B:
0: [ 223 -339  110  -57  156 -147  -15   74  322  176  455 -113  358 -256
  -11 -276  -20  157]
1: [-340  224   82 -175  -26  170   44  186 -103 -106  -70  133 -111   57
  -44 -174  -50   22]
2: [-100  -98  -65  154 -115 -127  130 -230 -141   21   69  125  -70   75
 -355   41 -125  221]
3: [  16 -191  261 -306  161   53  -14  407  371   64  300  -18  439 -240
  204 -412  -88  -52]
4: [-182  213   -3 -230 -150   55   61   58 -116 -100 -134   84 -147    2
  -19  -72  -69   30]
5: [ 165 -185   26  390   80 -103   81  -83 -114  148   38   -1  -79  -18
 -158  -73  -83  250]
6: [-319  236  -50 -123   11  183  -65  205  -93 -110  -10   76  -94  132
   -6  -58   65   -1]
7: [ 314 -366 -132  314  -12 -215  -33  -27   59  130   83  -43  229   55
   20  199 -101   84]
8: [ 262   -6 -205  286  -86  -31 -168  138  -87   51 -136 -122   20  213
  367  410   24  -25]
9: [-186  125   96  -47    9   92   53   75  -71   -5   62   52  -97  -11
  -66 -176  -33  129]
10: [-396  307   83 -282  -98  174   59  115 -104 -131  -15  127 -146   43
  -83 -170  -38   51]
11: [ 318 -390  -32 -266 -177 -344  116 -105  252   63   58    3  335 -264
  -68  -75 -228   17]
12: [  10 -142   40  183  165   11  -55  113   81  117  325  -44  149   12
  -36 -103   34  158]
13: [ 119   32   63  -94    1   36  -15  232   38   23  -98  -50   10 -106
  228 -137  -47  -13]
14: [ 141 -125   12  208  126  -15  -57  112   41  122  166  -85   77  -19
   65  -60   20  136]
15: [ 244  -64 -119  -43  -68 -139  -35  -34   31   56   26 -111    0  -99
   57   25   16   88]
16: [ -32  -23  -93  264  -29  -25   -4  -36 -155   29    3   39  -77  159
  -91  135  -35  144]
17: [-185  -23  165  139   74   42  110   -6  -64   69  188   99  -36    2
 -218 -222  -87  232]
18: [ 353 -216  -41 -199  -67 -203  -30   47  230   84  110 -140  233 -230
  161  -57  -58   16]
19: [ -28  -20  -67   12 -112  -55   10   -5  -42    0   20   36   27   69
  -28   93  -77   64]
20: [-349  -30   77 -115  -73   55   53  117   44  -69  149  192  208  134
 -112  -25 -162   10]
21: [-134  -42   56  227  124   59    0   49  -38   77  246   32   20   79
 -136  -87    1  198]
22: [-223  169   48 -202  -87   81   64  101  -78  -91  -88  104  -92    8
  -41 -128  -87   23]
23: [  20  106 -105  -16 -215  -39   29    0 -162  -61 -259   50 -129   94
   83  174 -111    2]
24: [  49 -132  -88   74   92   24 -126  281   98   14   65  -21  221   82
  162   50   11  -59]
25: [ 100   -1   13  376  113   24  -23   19 -139  137   77  -76 -157   48
    7  -21   44  229]
26: [ 317 -322  -90  354  103 -153  -59   43   54  162  114  -78  172   12
   24   84  -32  115]
27: [ -80   75  -39 -194 -209  -31   45   22  -43  -76 -107   75    0   33
   30   61 -123  -11]
28: [ -34 -171   86  -30   30  -35   59  126   95   31   99   85  194  -47
  -58 -151 -146   45]
29: [-45 -98 -99 224  30  -3 -71  75 -28  33 119  25 111 178 -17 149 -10  73]
30: [ -86  -20  -94 -337  -59   47 -127  379  186 -121  -33   38  314   55
  249   54  -37 -235]
31: [ 139    3   -3  212  -28  -11   25   80 -144   50 -192   -3 -123   31
  112   28  -89   78]
32: [-190  161   95   12  111  112   18    1  -59   58  293  -31 -169  -57
 -164 -261  102  269]
33: [ -2 -56   3 259 141  96 -75 269 -50  41 -25  18  44 124 105 -15 -14  22]
34: [-185   57  -29   73  -45  -28   95 -175 -158    6  114   80 -183   29
 -336  -81  -25  248]
35: [-171 -107   80    1   -3    4   90  115    6  -19   22  163  129   45
 -132 -122 -175   41]
36: [ -48   18   39  294  181  130  -51  230 -103   57    9    6  -59  104
   45  -88   23   99]
37: [ 283 -190  -29  132   76 -107  -79   53  126  150  238 -155  151  -94
  108  -23   35  138]
38: [-52  27  47 -22   8  53 -31 146  36  20 125 -12  74  19  93 -50 -19  61]
39: [-248  182  -24 -203 -181   80   -4  112  -52 -113  -51   99   11  131
   74   93  -79  -36]
40: [  75    4 -135 -190 -173 -116  -14  -60   23  -25   15  -29   14  -43
    4   75  -21   41]
41: [-641  193  231   46  103  254  138  104 -164  -57  198  260 -118  156
 -352 -304  -85  205]
42: [  60   58   28  163   64   20  -25  -15  -59  115  194 -105 -125  -27
   -2  -79   69  235]
43: [ 167 -191   80  173   92 -118   73  -93   34  166  229  -55    6 -162
 -167 -220  -48  277]
44: [102 -80  11 -52   1 -31 -29 160  83  30  32 -32 122 -52 126 -61 -54  13]
45: [-249  369  -48    1  -91  109   21 -157 -267  -28   83   -9 -408   73
 -179  -27  112  264]
46: [  24 -215 -113  179  -76 -146   49  -84  -46   28   21   98  104   98
 -176  126 -137   98]
47: [ 266 -134  -13   -4 -120 -211  111 -185   -9   98   12  -52  -48 -188
  -96  -82 -109  192]
48: [-332  120   -7  130 -144    3  176 -233 -293  -40  -21  202 -269  155
 -410   -1 -131  254]
49: [ 192    6 -162  -90 -133  -81 -100   50   32   12  -16 -109   46    1
  201  174   22   -9]
50: [-213   73  177   27  154  202   10  337  -21   -9   12   84   18   21
   62 -263  -56   31]
51: [-208  142  -91  179 -194   59   42   40 -282  -99 -287  172 -148  304
    0  273 -158    7]
52: [ 200 -210  -85  133  -62 -203   35 -169   14  108  141  -43   54  -46
 -137   55  -64  186]
53: [-349  -73   17  190   -6   44   61   29  -80  -23  152  208  113  249
 -240   64 -131  111]
54: [ 123  135   -9  -94   -3    9  -62   22    7   73  153 -168 -117 -126
  121  -99  114  156]
55: [   3  118  -56  -36  -95   59  -35  197  -95  -65 -236   22  -64   83
  206   85  -58  -67]
56: [-195  221   97 -130   53  123  -16   19  -10   34  320  -66 -129  -72
  -60 -230  115  222]
57: [ 139 -195  -78  203   20 -138  -11  -95   23  118  228  -49   81    1
 -113   42   -8  197]
58: [  56   82  -58  -15 -138  -24   30   49 -127  -38 -230   21 -134   29
   82   56  -90   17]
59: [ 250 -356 -116  388  -12 -252   63 -201  -48  145   89   15   79   24
 -232  112 -119  221]
60: [ 140    2   29 -241 -154 -120   89  -47   27   13  -62  -22  -29 -195
   30 -123 -117   72]
61: [-127  123   37 -424 -146  -18   82   10   45  -79   30   48  -22 -159
  -76 -206  -68   43]
62: [  42 -130  143   40  164    7    1  115  142  129  322  -59  146 -134
  -19 -261    0  172]
63: [  33 -147  -71  215   52   -2  -42  203  -33   12  -90   64  125  136
   62   80  -85  -19]
64: [-164 -189  -29   70   -5  -59   35   24   41   -2  174  139  213  109
 -203   16 -117   77]
65: [-232  358   18 -124  -16  176  -17   78 -162  -53    4  -13 -300   15
   -7 -139  102  135]
66: [-173  212   51 -335  -99   79   34  101  -13  -75   -6   33  -97  -82
   24 -182  -25   33]
67: [-116 -177  -56  302  -47 -131  133 -229 -155   47   92  161  -20  124
 -411   50 -149  245]
68: [ 312  -60   47 -201    1  -84  -46  128  186   98  108 -187  104 -264
  248 -174   11   52]
69: [-245   26   55   32   77  154  -17  309  -26  -61  -36  137   87  135
   19  -93  -66  -37]
70: [ 483 -377 -229   46 -128 -369  -42 -203  177  144  187 -161  244 -125
    0  198  -42  113]
71: [ 263  -12 -165 -158 -155 -178  -34 -110   30   40   24 -139  -37 -131
   59   76   25   91]

[ -43  -46  -19   71  194  118  -55  -79  199  -70    8    3 -174  -75
   -2  -95  175   74    5  -28 -156  125  -99   67   79   39  -94] : 35
[ -86  110 -116    2   79   35   48 -172    0 -100   69   19 -222 -126
   80   69   59   44   -3  -24  -75  103   -9 -103   89  -14  -91] : 1
[ -38 -186 -249 -154  -60 -135  235  -35 -334  114   75  114 -172   10
   41  232 -190  -62  136  -97  257 -120  -46 -104   13   59  -88] : 45
[ -83  -79  108   65  138    6  -46  -13  -45  -99   21  -97  -25  -53
   92  -99   85 -104  104   38  -23  -44   27   81  -26   28  -41] : 63
[  77 -115  101    2   69  -88  118   15  -22  -37  118   37  109   35
    4  -18   37  -24   93   65   51  -33   30   52  -56   66   86] : 24
[-109  461  116  -77 -220  -96  227 -338 -178 -308  258   -9   13 -126
  226  184  110  -29   37  216 -103  139  306 -320 -136  -44   88] : 13
[-170  248  -58 -391 -633 -136  552 -397 -353 -211  347  220  -86   40
  159  483  155   40  226  127   43  181  276 -444 -375  153  -10] : 32
[119  -4 -33 107 173 -26  25  23  78  58  24  32 -66 -91 -55 -45 -66  13
 -98  15 -21   0 -62  -9 166 -34  75] : 60
[  33  -22   12  158  272   42  -14   -1   83   78   -7  -10  -53   25
  -25 -129  -40  -17   -3   43  -20  -11  -67  128  141  -26   20] : 27
[ 154 -267  -59 -112 -112 -187  174  130 -154   49   88  103    0  -94
  -64  135  -87  -52    9  -56  163 -119  -40 -111  -22   89   76] : 42
[  66 -297  -41 -106  -68  -54  121   67  -10    9   63   95  -64  -46
  -68   62   80    9   66  -70   47  -15  -86  -21  -60  139  -21] : 21
[ 165  -60  -70 -157 -131 -120  250  -77   60 -104  220  200  -16 -104
  -53  190  114  152  -17  -11  -15  129   -2 -186  -47   99   78] : 62
[  61   75  -91    1   25  -39  157  -98    1   16  102   94 -104  -56
  -10   90  -38   52  -45   28   -9   65  -10 -112   87   -8   43] : 66
[  83 -113   59   61   92   55  -11   33  228  -20   16   35  -64  -80
  -91  -99  155   56  -52    4 -135   91  -88   37   41   66   27] : 28
[ 169 -274    3  -49   11 -148   89  140  -38    3   79   64   42 -106
  -66   34  -19  -28    2  -46   92  -90  -56  -27    4   83   82] : 14
[  91 -403   93   40  106  -42   35  207    1  128  -24   18   67   78
 -109 -121   -1  -95  111  -17  107 -139 -109  192  -38  126   37] : 29
[   4 -229   42  -47  -78 -101  -25  120 -122  -84   -2  -66  -77 -218
   26   16   38 -147    5  -58   32 -117  -13  -86  -40   65  -18] : 36
[ 120  -56  -72   56   78   18  116    9  128  134   26  119 -101   -5
 -127   -4  -35   68  -76    9  -23   57 -106   -5  121   23   62] : 61
[  51  -60  138   93  236 -184   59   50 -256  -25  109  -87  210   41
  131  -65 -176 -182  140  107  207 -218  117  109    6  -42  124] : 8
[ 151 -117   83   67   79  -63   36  101   78   17   43   19   47  -80
  -78  -68    4  -27  -58   42   -8  -33  -32   16   48   32  117] : 44
[ 231 -179  197  187  204   -5   26  190  217  163   -6   31  173   87
 -188 -227  -15  -22  -53  111  -20  -48  -77  202   71   46  208] : 30
[ -91  182  -72  -59    6  -42  194 -242 -140 -113  171   51  -91   -2
  138  143   16   22  103   65   19   78  104 -119  -19   -4  -33] : 47
[ -50  -63  117   92   59  -55 -118   92 -124  -74  -52 -170  -59 -215
   83  -92  -17 -213  -33   25   -8 -143   38  -36   35  -33    5] : 31
[ 184 -344   64  118  140  -47   67  262   21  292  -64   45   83  119
 -194 -142 -155 -101    5   24  141 -176 -140  195   66   70  131] : 40
[ 191 -243  -42   40  154 -149  174  153 -126  223   52   99   94  109
  -93    2 -239  -63   49   12  239 -182  -73   94   83   28  136] : 71
[  44 -177   22   78  171   -1   42   60   22   90    8   17   -9   56
  -45  -89  -21  -36   65   13   49  -53  -74  132   46   47   13] : 19
[-132  -78 -173 -125  -79  124   53 -165  122 -111   31   95 -366 -144
   -2  105  254  125   31 -121 -167  204 -123 -122   -7  119 -220] : 41
[-158  -83  -11  -24  103  135   80 -173   93  -62   67   52 -141  107
   45  -33  226   70  199   -2  -84  143  -52  120  -74  120 -153] : 53
[-179 -323  -85   44  103  143  -95   84  -22  144 -174  -56 -299   -4
  -38 -106   38 -118  106 -122    8  -75 -190  147   46   95 -220] : 48
[ 429 -407   60  -58 -104 -117  204  264  280  142  101  251  139  -21
 -339   -4   82  140 -118  -16    4   27 -166   -4  -21  186  250] : 0
